Here is a tiny trained network, its code and every weight. The questions are about switching its units off for an input and a class, where a switched-off unit gives its printed mean instead of its output.

import numpy as np


def w(rows, s, z=0):
    codes = np.array(rows[::2]) - 128.0
    scale = np.full(codes.shape[1], s)
    scale[-1] = z or s
    return codes * scale


def norm(h):
    return h / np.sqrt((h * h).mean(-1, keepdims=True) + 1e-5)


def f(y):
    return np.maximum(y, 0)


def log_softmax(a):
    a = a - a.max(-1, keepdims=True)
    return a - np.log(np.exp(a).sum(-1, keepdims=True))


def net(x, mask):
    res = np.array(x, float).reshape(1, 3) / 4 @ E
    u = 0
    for l in range(4):
        y = f(norm(res) @ A[l][:, :-1].T + A[l][:, -1])
        res = res + np.where(mask[u : u + 6], y, B[l][:, -1]) @ B[l][:, :-1]
        u += 6
    return log_softmax(norm(res)[-1] @ U[:, :-1].T + U[:, -1])


A, B = {}, {}
E = w([
[132,126,130],'x0',
[255,36,88],'x1',
[178,202,57],'x2',
],0.0053)
A[0] = w([
[30,171,54,237],'L0N0',
[147,162,143,72],'L0N1',
[179,52,253,50],'L0N2',
[67,112,107,4],'L0N3',
[140,166,73,45],'L0N4',
[112,162,108,69],'L0N5',
],0.0062,0.003)
B[0] = w([
[230,184,149,255],'L0N0',
[233,161,255,131],'L0N1',
[105,221,32,185],'L0N2',
[136,126,133,129],'L0N3',
[201,166,199,154],'L0N4',
[103,34,69,144],'L0N5',
],0.0042,0.004)
A[1] = w([
[180,232,254,194],'L1N0',
[42,172,125,146],'L1N1',
[119,147,104,6],'L1N2',
[80,20,195,68],'L1N3',
[56,37,234,65],'L1N4',
[162,22,144,202],'L1N5',
],0.0073,0.0024)
B[1] = w([
[105,74,75,255],'L1N0',
[129,71,69,184],'L1N1',
[138,133,100,128],'L1N2',
[189,235,254,163],'L1N3',
[202,182,168,170],'L1N4',
[148,94,135,209],'L1N5',
],0.0078,0.0053)
A[2] = w([
[6,180,151,168],'L2N0',
[191,104,98,251],'L2N1',
[140,185,102,87],'L2N2',
[64,195,104,151],'L2N3',
[74,130,121,55],'L2N4',
[133,124,78,146],'L2N5',
],0.012,0.003)
B[2] = w([
[239,57,112,168],'L2N0',
[46,154,106,254],'L2N1',
[178,254,173,159],'L2N2',
[188,28,100,171],'L2N3',
[75,35,175,141],'L2N4',
[71,119,203,189],'L2N5',
],0.0061,0.0086)
A[3] = w([
[127,128,107,27],'L3N0',
[173,121,75,148],'L3N1',
[154,173,239,131],'L3N2',
[120,78,219,239],'L3N3',
[169,2,98,4],'L3N4',
[77,98,124,111],'L3N5',
],0.0091,0.0033)
B[3] = w([
[171,121,90,128],'L3N0',
[169,142,163,221],'L3N1',
[89,166,157,187],'L3N2',
[132,249,70,219],'L3N3',
[95,1,158,254],'L3N4',
[80,132,130,170],'L3N5',
],0.008,0.0045)
U = w([
[219,222,183,164],'0',
[192,9,163,92],'1',
[100,132,151,249],'2',
[41,135,140,2],'3',
],0.014,0.008)

Each question gives the input, the list of numbers given to net, and the class t.
The units are the neurons (one row each of A and B). Each row of codes is followed by its name. A weight is (code - 128) times the scale printed after its matrix; where a second scale follows, it is the last column's (A, B and U).
mask holds one flag per neuron, layer by layer. A switched-off neuron (its flag False) gives its mean, the last column of its row in B, instead of its output. The means were averaged over made-up inputs and are rounded, as every weight is.
A unit's drop is (log p(t) with every unit on - log p(t) with that unit switched off) / (log p(t) with every unit on - log p(t) with every unit switched off).
The circuit of an input: a set's keep is (log p(t) with only the set's units on - log p(t) with every unit switched off) / (log p(t) with every unit on - log p(t) with every unit switched off). Starting from the 12 units with the biggest drops (on a tie, the unit counted first), units are removed one at a time, each time the one whose removal leaves the highest keep (on an exact tie, the one counted first), for as long as the keep stays at least 0.8.
circuit, biggest first: the units of the circuit, biggest drop first
k most important neurons: the k neurons with the biggest drops, biggest first
k most important neurons of layer l: the k neurons of layer l with the biggest drops, biggest first
drop of u: that unit's drop, to one decimal
input [0,-6,-6], class 0: circuit, biggest first -> [L3N3; L2N0]
input [5,6,-7], class 0: circuit, biggest first -> [L1N3; L3N3]
input [8,4,-1], class 2: circuit, biggest first -> [L2N1; L2N0; L2N3]
input [-4,-8,7], class 1: circuit, biggest first -> [L2N3; L2N0]
input [-1,-8,-2], class 1: circuit, biggest first -> [L2N0]
input [-5,4,1], class 2: circuit, biggest first -> [L2N1; L2N0]
input [-7,5,-3], class 2: 2 most important neurons -> [L0N2; L2N1]
input [0,-7,-6], class 1: 2 most important neurons -> [L2N0; L1N1]
input [1,8,-8], class 0: 3 most important neurons -> [L1N3; L1N0; L3N3]
input [-7,3,-4], class 2: 2 most important neurons -> [L0N2; L1N4]
input [5,0,0], class 2: 2 most important neurons -> [L1N3; L1N1]
input [3,2,1], class 3: 2 most important neurons -> [L2N1; L2N0]
input [3,1,-4], class 0: 2 most important neurons -> [L1N0; L1N3]
input [-2,0,2], class 3: most important neuron -> [L1N0]
input [1,3,-3], class 3: 3 most important neurons of layer 2 -> [L2N0; L2N3; L2N1]
input [-8,4,3], class 2: 4 most important neurons of layer 2 -> [L2N1; L2N0; L2N3; L2N2]
input [-4,-7,-6], class 1: 2 most important neurons -> [L2N0; L1N1]
input [0,-7,5], class 1: drop of L2N3 -> 0.6
input [-2,-3,-6], class 0: drop of L1N4 -> 0.2
input [5,-8,-4], class 1: drop of L2N0 -> 0.2
